Each row is followed by its class.
[-238   74 -226  144    4 -179  316 -143  102  171  -32  -77 -125   64
  222  -25  -44   30   85 -236  -93   80    8  -35 -217 -141   55  -12
  104   99  -47  -58   29   53] : panan
[ 288    0  439 -261  -30  372 -226  270  197   50 -128   53  109  112
   -9  212 -138 -149 -238  287  292 -236  310 -213   11   68 -133   33
   31  180 -150   47  -30 -203] : gufa
[-120   23    7 -222   27   64  201 -134  -69 -270 -126  -57  -30  -21
  -25   -8 -106  184 -165  -28  132  108  154    6 -410 -422  141  256
  -15   28  131  276   50    2] : vapeb
[ 354  -50  360 -186  138  273 -155  102  190  101  -96   98  219  149
  -34  146 -275 -142 -271  290  149 -230  347 -163   71  190 -165   43
 -196   34 -154  -65  -16 -151] : panan
[-131  137   -4 -317  -38 -399  156 -191 -229 -146 -123  -46   31  -38
   95 -112   43  101 -109 -295 -143   13  -25 -226 -271   45   61   81
    8 -219  129 -136 -102  229] : gufa
[  44   75 -347  613   63   38  103  -85  -66 -138  242 -130   13 -305
  -82  287  230 -273  -17   19  333   49  199  -30 -107   38  163   17
    9 -143 -331 -168 -257   23] : Goko
[ -72 -128  -64 -222  143    5  388 -511  -82   63   -1  119 -198   74
  -87   -4 -314  113 -293 -133   46  207  345    3 -506 -577  299  413
  104   88  139  190   91 -108] : Kas
[-276  161 -243   51  -27 -187  230  -75  113   46  -74 -131 -125  183
  166 -100  -48   -1   89 -318 -170   98  -96   10 -268 -208   39  -31
  103  126   90   60  146  -31] : Tizem
[ 296   -3  416  -29  -28  226 -113  133  238    9 -248  -23    8  -64
   49  303 -209 -125 -310  365  426 -342  526 -182  -47   34  -29  120
   -3  139 -301   37 -108 -266] : vapeb
[ 203  -35 -175  223    1  143  -84  -70  -89 -216  166  -78  -42 -251
   -6  268   94 -172  -56   69  127  -69  148  -51 -105   48   55   41
   34 -140  -78 -167 -226  -11] : vep
[ -44   62  -17 -282   69 -422  124 -148 -165 -179 -224    4   89  -53
   66  -47  169   34  -26 -255 -164  -28   42 -189 -313  155   -3  106
   70 -224   96 -153  -51  190] : panan
[ -10  202 -106   51  108  289  -47   -6 -108 -329  385 -208  -25 -342
  -91  366  -76   14   -1  -14  -91   44   74  112 -317  190   29  -81
 -156 -191  -13 -114 -436  255] : Tizem
[-171   47 -304  368  147 -105  476 -373   62   62 -236  279  -66  250
  173 -274   70  -36   75 -401 -279  185  111 -103  -42 -288 -200  188
  469  328  108   88  153 -107] : Goko
[ 226 -120  367 -278  -71  250 -258  117  233   53 -155  -18  127   70
  -36  153 -184 -242 -128  272  300 -205  380 -177    2  -54 -118    5
  -44  201 -131   -1  -57 -282] : Goko
[-301   65 -312   40   87  -37  334  -55   74   89   90 -102 -304   11
  145  -83   69 -117 -102 -210  -29   60  -12   39 -254 -154  253    3
  186  259  -98  -85  -38 -120] : Tizem
[ 217  -48 -146  235 -271  116  -96 -164 -180 -269  170  -68  -11 -237
  153   50  239 -302 -197 -175   71  -52   74 -167   73  259  213   76
   -6  -86   67 -182 -144 -197] : vapeb
[ 226 -108  309   53   89  -13  -62  278  161   90 -244  278   22  -53
 -195  249  -71 -331 -342  291  223 -417  526  -69  125  284   15  264
  172  -21 -123  140 -112 -317] : vapeb
[ -74  -90  182 -282  -55  307   87  -68 -180 -106   10  -53 -230 -139
   -3   63  -69  144 -296   52   60  206  -28   85 -439 -324  252  272
   49  185   55  490   78  -70] : Goko
[-143   76  -16 -307   35  135  194 -209  -87 -159  -72  -39 -188   26
  -60   11  -65  130  -66  -49  146  193  133  -29 -503 -480  156  196
   39   73   81  181   33   23] : panan
[ 164   41 -177  274   31   16   95  -59 -129 -335   72  -65  -32 -287
    7  192  172 -261 -145  -18  131  -83  216  -70 -129   93  259  110
   50 -197  -54 -207 -228  -88] : vapeb
[-174  130 -284  179   75 -185  387 -311  -63  103  -38 -157 -225   35
  230  -62 -248  -64 -244 -301 -123  132  -56 -111 -566 -409  266   44
   57  323  124   45  -96  -74] : Kas
[  -4  -46   73 -347  211  103  135 -230 -135 -195 -157   42   99  -71
   32  -31  -47   16 -401  -88  -25  186  109 -106 -384 -199  149  350
  -12  -11  372  134  118 -197] : vep
[ -23  221   45   67 -158  -94 -105 -324 -102  376  -89  -48 -409  415
  196   21 -120 -103 -191 -244 -358   27 -318   30 -153 -308  365 -102
  152  272  471  359  137 -319] : panan
[ -32  163 -111 -260   76 -189   43 -155 -198 -187  -68  -57  -87  -89
   99  -53   92   36   66 -290 -138  126   72 -103 -266   35   69   32
   80  -96  152 -218 -146  123] : ner
[-123   98  -36 -289   66 -344  131 -100 -206 -153 -156   20  148  -47
   67  -72  222  106   33 -310 -162   43  -66 -118 -127   67   84   52
  117 -171  177 -214 -118  141] : Goko
[-321  131 -190   81  143 -275  340  -57  175  107 -154   18  -22  294
   -4   96 -154  -17  123 -185 -302   44   46  106 -395 -244  -10   82
  135  -57   22  196  179   89] : panan
[-171  383 -258 -617  257 -564   76  108 -240 -394 -111  -92  190   18
 -120 -136   -8  233  -28 -126  -85   94    4 -138 -286    4  -13   31
  -59 -373   84 -222 -128  475] : vep
[ -38  107   30 -410   88 -373   20 -282 -179 -176 -180  -46  115 -113
  108    4  -80   57  -74 -234 -123  -57   77 -215 -203   83   54  106
   56 -196  250 -212 -143  -40] : Kas
[ -21  -57 -362  215  263 -124  271 -293   73    1  -14  -59 -119  103
  134 -164 -159  104  -91 -134  -93    2  -11   -5 -223 -189  -62  -27
    8  169   53  -89   24   16] : gufa
[-139  176  -65 -307  126 -491   87 -206 -187 -104 -267  -42   81  -90
   90 -145  167  100  -29 -266  150   69  -40 -285 -237   -2  130    3
   66  -58  232 -253 -185  121] : ner
[-221  149 -206   36  -66 -145  215  -52  173   43   -6 -217  -42  175
  215  -63  -70    5  107 -202 -139   26   51   47 -244 -174   70  -70
  -35  137   44   36   71   90] : Goko
[-189  180   85  -98  -64 -593  311   79 -180 -230 -440   31  222 -192
   18  -57   62   85 -138 -113  104 -158   96 -233  -69   19  107  163
  177 -166  120   25 -199  155] : Goko
[-249  146 -272  178   67 -179  341 -174  147  154   14 -104 -180  120
  180  -55 -143   31    7 -240 -120   86  -20   27 -306 -122  110  -45
   31   97   27  -72   63   59] : vapeb
[-105  144 -285  100  116 -159  192  -47   43   10  -73 -209 -164 -103
  324  -85 -105   -7  -47 -190  148   39 -116 -180 -292 -292  163  -62
   58  369   69  -65 -195 -139] : Kas
[-126   30   11 -306  113  292   14 -208  -83  -73   50 -106 -292  -48
  -39   14  -56   78 -215   -4  269  257  140   15 -471 -390  248  175
 -118  182  -47  190  -28 -134] : ner
[  64  -12  255 -335  -46  331 -205  439  176 -135 -242  -53  171   35
  -70  267   94 -180 -159  343  506 -219  163 -151 -118  -15   -7  -29
   13  160 -267  -43  -70 -162] : gufa
[ 108  102  602 -230 -179  282 -167  478  211   24 -143 -102  -91  -54
   48  165 -103 -262 -317  192  321 -255  472  -39 -204   24  185   92
   98  228   -2  156 -196 -175] : vep
[-136   -3    8 -369   98  -48  131 -391 -129   -4 -219   -5  -96   23
  142  -92 -196   25 -222 -201   68  240  129 -153 -473 -399  281  251
 -115  118  279  195   -9 -202] : panan
[-126  209  242 -428  139  310  102   54    9 -319 -156  -80 -140 -155
  -82  143 -101   36  -62  264   57   96  255  108 -393 -255  264  153
  138  192  194  289  -31 -144] : Goko
[ 137  267  -66  197  -61  122  -44  127 -170 -455   82 -204  -51 -206
  -19  265  109 -174 -104  -14  129  -48   11  -58 -275  -36  238  -40
   88 -138   16    2 -284   42] : vep
[ 249  155  899  -43 -347  587 -261  -11  298  315  122  -31   53  279
  112  316 -231  -22  271  220  -26 -180  436  -56  219  119 -339 -115
  178  -35 -282   57  176  -33] : ner
[-105  153 -227  146   -9  114  -41   99  -70 -244  255  -27  243   59
  -65  148  145  -22  105  -25    1   13 -212 -117  -38  130   11 -205
    5 -252   37 -155 -107  115] : gufa
[ 260   50  443 -170  -61  378 -267  333  180   30  -95  -47  140   51
   43  210 -170 -226 -266  302  296 -257  309 -164   21  121  -61  -15
  -44  185 -151   81  -96 -237] : Kas
[-102  166  -31 -245 -213  -42   10 -120 -120 -284   73 -215   24 -198
  178   -3  160  214  212 -230   71  156  -86 -220 -196 -104  -72  -82
   91 -131   59 -326 -124  253] : Kas
[ 100  215 -164  147  164  -97   25   86  -59 -349 -111   31  -34  -74
 -125  180  121 -338 -141  152  146  -87   86 -110 -249 -137  307   67
  198  -37  155  -71 -202 -105] : Kas
[ -67  119  103 -108  115  136   79 -203  -95  -39  -32  -49 -198   14
    0   82 -132   91 -286  -26  110  158   74    2 -459 -344  285  220
   22  125  184  304   34 -158] : ner
[ 298  -63  422 -122   82  476 -425  312  152   44  -58  -33  119   49
    8  263 -115 -230 -218  338  256 -142  256  -49   23   32 -138    1
    2  122  -92  140  -50 -288] : panan
[-246  139 -201  142   22 -218  290 -185  143  102  -38 -112 -316   94
  171  -20  -82   -4  -23 -232 -139   30   14  -15 -351 -144  153   14
  116  105   21   11   86  -74] : ner
[ 231    9 -267  426   93  122  -27 -105 -116 -242  266 -109 -109 -153
   69  126  144 -302   10 -186  -17   29  -15  -21 -113  -68  215   -9
  -93 -221   16 -166 -247 -103] : vep
[ -17   45    3 -176   53   37   77 -227 -133 -133  -43  -53  -52   65
   -3 -108 -115  144 -252 -140  116  162   11  -87 -387 -300  134  190
 -106  104  187  262   72  -51] : ner
[ -39  187   93 -319  -10 -516  -52  129 -155 -319 -330  -12  129 -159
  -31 -145  243 -116 -144 -171   96 -143  -50 -223 -147  164  148   88
  135  -14  294 -155 -209   11] : vapeb
[ 101  172  -99   72   28   50   20  -21 -128 -445  106 -129   13 -257
    7  120   73 -165 -177   14  196  -55  219  -92 -100   17  257   68
   79 -126  122 -119 -317  -24] : panan
[ 251 -235  317 -287 -139  320 -316  248  188  -19 -113   89  114  -16
  -15  145 -109 -237 -258  350  212 -261  327 -149  101  151 -104  160
  -84  181 -150   11   14 -370] : panan
[-261   88 -200  174  128 -162  455 -295  104  220   -2  -61 -225   31
  178   34  -95   -4   32 -250 -111  106   83  -33 -273 -173   84   41
  113   20 -144  -40   22   46] : gufa
[ -93  219  -47  212  -25 -124  241 -138  129  275  164 -172 -230  152
  318 -137 -482  143  -73 -193 -102   30   65  -34 -112 -198   91 -115
   -8    5  208   -9   -1   53] : vapeb
[-192    8    0 -260  129   91  174 -121  -99 -116 -124   22  -37    9
 -113   25  -60   87 -165  -34  170  203   99  -33 -441 -419  128  243
   46   74  111  267   47  -55] : ner
[ -44  311  281 -103   63 -467  153 -277 -134   34 -228 -130  -56  -59
  145  140 -113   39 -170 -167 -130 -129   66 -180 -373   30  267   77
   47 -240  203  -73 -113   30] : gufa
[ -82   41   23 -222   79   64  197 -317  -86 -102  -61  -13 -221   41
  -14   33 -175  155 -217  -62  132  173  114 -113 -597 -506  194  238
   24   78   60  191   14  -33] : panan
[ 219 -157  363 -219  -79  265 -154  182  118   55 -321  125  108  -13
   32  154 -121 -301 -310  236  324 -223  364 -228   49   67  -47  155
   11  188 -139   17  -76 -337] : gufa
[ -72   -3   58 -191  129  144  175 -190  -91 -121  -50   21  -94   17
  -35   -8 -139   99 -195   17  113  147  199   -5 -395 -395  123  278
   50   23   58  199   54  -47] : panan
[ 285  -96  444 -273  -61  283 -261  306  187   74 -165    1   82   68
  -17  173 -156 -223 -307  331  304 -268  363 -130    3  -31  -37   76
   36  197  -90   90  -32 -265] : vep
[-204  258  -89   -4   32 -298  410 -187  129   55 -169 -131 -177  132
  222  -73 -247   21 -101 -198 -131    7   83 -112 -395 -238  161   39
  102  149   37  -26   47    7] : Goko
[-106  244   22 -309   46 -407  176   14 -151 -338 -202  -49  105 -141
  -26  -85  197   76  115 -212   31   14  112 -146 -190   50  130   17
   90 -226  111 -190 -232  294] : Goko
[-194  -99 -186  109 -182 -189  310 -305  -93  171  -68  -83 -256   -8
  258  -80  -38  -50 -217 -316 -136   69 -134  -91 -427 -124  191  195
   73  182  -27   30  191 -154] : ner
